Here is a tiny trained network, its code and every weight. The questions are about switching its units off for an input and a target symbol, where a switched-off unit gives its printed mean instead of its output.

import numpy as np


def w(rows, s, z=0):
    codes = np.array(rows[::2]) - 128.0
    scale = np.full(codes.shape[1], s)
    scale[-1] = z or s
    return codes * scale


def f(y):
    return y / 2 * (1 + np.tanh(0.7978845608 * (y + 0.044715 * y**3)))


def softmax(a):
    e = np.exp(a - a.max(-1, keepdims=True))
    return e / e.sum(-1, keepdims=True)


def log_softmax(a):
    a = a - a.max(-1, keepdims=True)
    return a - np.log(np.exp(a).sum(-1, keepdims=True))


def net(x, mask):
    ids = ['αβεζηθλτφψ'.index(c) for c in x.split()]
    T = len(ids)
    res = E[ids] + P[:T]
    q, k, v = (res @ M[0].T for M in (Q, K, V))
    z = softmax(np.where(np.tri(T) > 0, q @ k.T / 3**0.5, -1e9)) @ v
    res = res + np.where(mask[0], z, O[0][:, -1]) @ O[0][:, :-1]
    y = f(res @ A[0][:, :-1].T + A[0][:, -1])
    res = res + np.where(mask[1:13], y, B[0][:, -1]) @ B[0][:, :-1]
    return log_softmax(res[-1] @ U[:, :-1].T + U[:, -1])


Q, K, V, O, A, B = {}, {}, {}, {}, {}, {}
E = w([
[119,40,174,184,96],'α',
[131,103,27,147,95],'β',
[59,223,180,175,139],'ε',
[72,116,99,106,78],'ζ',
[143,187,92,139,94],'η',
[152,129,17,160,98],'θ',
[199,107,161,158,95],'λ',
[83,155,72,124,168],'τ',
[100,73,131,154,171],'φ',
[96,105,5,139,83],'ψ',
],0.017)
P = w([
[164,74,7,204,178],'0',
[115,119,20,176,152],'1',
[75,142,35,163,126],'2',
[65,157,67,150,122],'3',
[30,170,90,134,115],'4',
[14,195,111,136,101],'5',
[2,192,104,121,100],'6',
],0.0058)
Q[0] = w([
[88,76,3,221,63],'head 0',
[129,121,176,90,188],'head 0',
[68,154,77,146,114],'head 0',
],0.016)
K[0] = w([
[87,169,254,102,147],'head 0',
[111,80,70,140,151],'head 0',
[35,214,190,122,150],'head 0',
],0.011)
V[0] = w([
[137,251,84,164,218],'head 0',
[62,92,244,168,232],'head 0',
[27,80,2,58,204],'head 0',
],0.0076)
O[0] = w([
[198,250,33,219,196,200],'head 0',
[2,69,118,231,138,73],'head 0',
[94,117,92,42,200,255],'head 0',
],0.0087,0.0055)
A[0] = w([
[142,108,128,21,124,113],'neuron 0',
[170,75,132,99,199,147],'neuron 1',
[129,175,111,57,98,184],'neuron 2',
[142,210,87,78,150,81],'neuron 3',
[137,86,127,59,8,142],'neuron 4',
[39,138,103,199,91,235],'neuron 5',
[122,126,170,158,132,240],'neuron 6',
[167,173,102,118,208,47],'neuron 7',
[67,104,129,95,100,221],'neuron 8',
[135,88,36,107,95,253],'neuron 9',
[112,111,114,151,174,152],'neuron 10',
[151,178,126,110,60,176],'neuron 11',
],0.011,0.0038)
B[0] = w([
[122,138,68,94,61,174],'neuron 0',
[189,144,89,85,109,150],'neuron 1',
[96,184,134,191,97,192],'neuron 2',
[45,81,101,199,139,221],'neuron 3',
[101,101,158,171,45,176],'neuron 4',
[230,58,113,61,121,220],'neuron 5',
[135,150,14,103,123,137],'neuron 6',
[120,41,84,167,112,193],'neuron 7',
[134,168,212,138,208,167],'neuron 8',
[95,175,235,115,153,250],'neuron 9',
[132,159,141,24,95,159],'neuron 10',
[254,167,177,147,166,160],'neuron 11',
],0.0065,0.016)
U = w([
[29,96,97,200,187,86],'α',
[112,127,133,157,153,93],'β',
[199,90,32,140,130,139],'ε',
[216,170,167,128,59,186],'ζ',
[116,194,168,249,196,159],'η',
[81,36,141,180,97,117],'θ',
[89,120,29,86,23,3],'λ',
[163,107,42,85,65,100],'τ',
[44,206,150,103,81,168],'φ',
[154,146,157,48,255,200],'ψ',
],0.0057,0.0052)

Each question gives the input, a string of symbols that net reads in full, and the target symbol t.
The units are the heads (3 rows each of Q, K, V and O) and the neurons (one row each of A and B). Each row of codes is followed by its name. A weight is (code - 128) times the scale printed after its matrix; where a second scale follows, it is the last column's (O, A, B and U).
mask holds one flag per unit, heads first, then neurons. A switched-off unit (its flag False) gives its mean, the last column of its rows in O or B, instead of its output. The means were averaged over made-up inputs and are rounded, as every weight is.
A unit's drop is (log p(t) with every unit on - log p(t) with that unit switched off) / (log p(t) with every unit on - log p(t) with every unit switched off).
The circuit of an input: a set's keep is (log p(t) with only the set's units on - log p(t) with every unit switched off) / (log p(t) with every unit on - log p(t) with every unit switched off). Starting from the 12 units with the biggest drops (on a tie, the unit counted first), units are removed one at a time, each time the one whose removal leaves the highest keep (on an exact tie, the one counted first), for as long as the keep stays at least 0.8.
circuit, biggest first: the units of the circuit, biggest drop first
most important unit: the unit with the biggest drop
k most important neurons: the k neurons with the biggest drops, biggest first
drop when u is switched off: that unit's drop, to one decimal
input β τ β, target α: 3 most important neurons -> neuron 3; neuron 5; neuron 7
input θ τ ζ θ ζ τ, target α: 4 most important neurons -> neuron 3; neuron 7; neuron 5; neuron 11
input λ ψ ζ, target φ: circuit, biggest first -> head 0; neuron 5; neuron 7; neuron 2
input ζ λ ε β ζ η, target ε: circuit, biggest first -> head 0; neuron 5; neuron 9
input η η α ψ ζ η, target η: most important unit -> neuron 5
input ζ η φ α ψ φ ψ, target ψ: 3 most important neurons -> neuron 5; neuron 8; neuron 3
input τ λ ψ ψ, target ζ: circuit, biggest first -> head 0; neuron 3; neuron 11
input τ ψ ψ, target α: circuit, biggest first -> head 0; neuron 3; neuron 7; neuron 9
input θ β ψ θ φ η, target η: circuit, biggest first -> head 0; neuron 5; neuron 11; neuron 3
input η τ τ α α α ψ, target θ: 2 most important neurons -> neuron 4; neuron 5
input θ ε ψ ζ, target ε: circuit, biggest first -> head 0; neuron 5
input λ ζ λ θ, target ζ: 2 most important neurons -> neuron 3; neuron 11
input φ τ β ψ θ ψ θ, target α: 3 most important neurons -> neuron 3; neuron 7; neuron 5
input ψ η ψ, target η: 3 most important neurons -> neuron 5; neuron 9; neuron 11
input λ β η φ ε α, target ε: 3 most important neurons -> neuron 5; neuron 9; neuron 6
input τ ψ θ β α β β, target θ: most important neuron -> neuron 4
input β θ ψ τ, target α: 3 most important neurons -> neuron 3; neuron 7; neuron 5
input β λ λ β ψ φ θ, target ψ: drop when neuron 3 is switched off -> 0.2
input ζ ψ τ ζ β, target φ: drop when head 0 is switched off -> 0.7
input ε β φ α β τ, target ε: drop when neuron 5 is switched off -> 0.6
input ψ τ φ ψ ψ θ, target ψ: most important neuron -> neuron 4
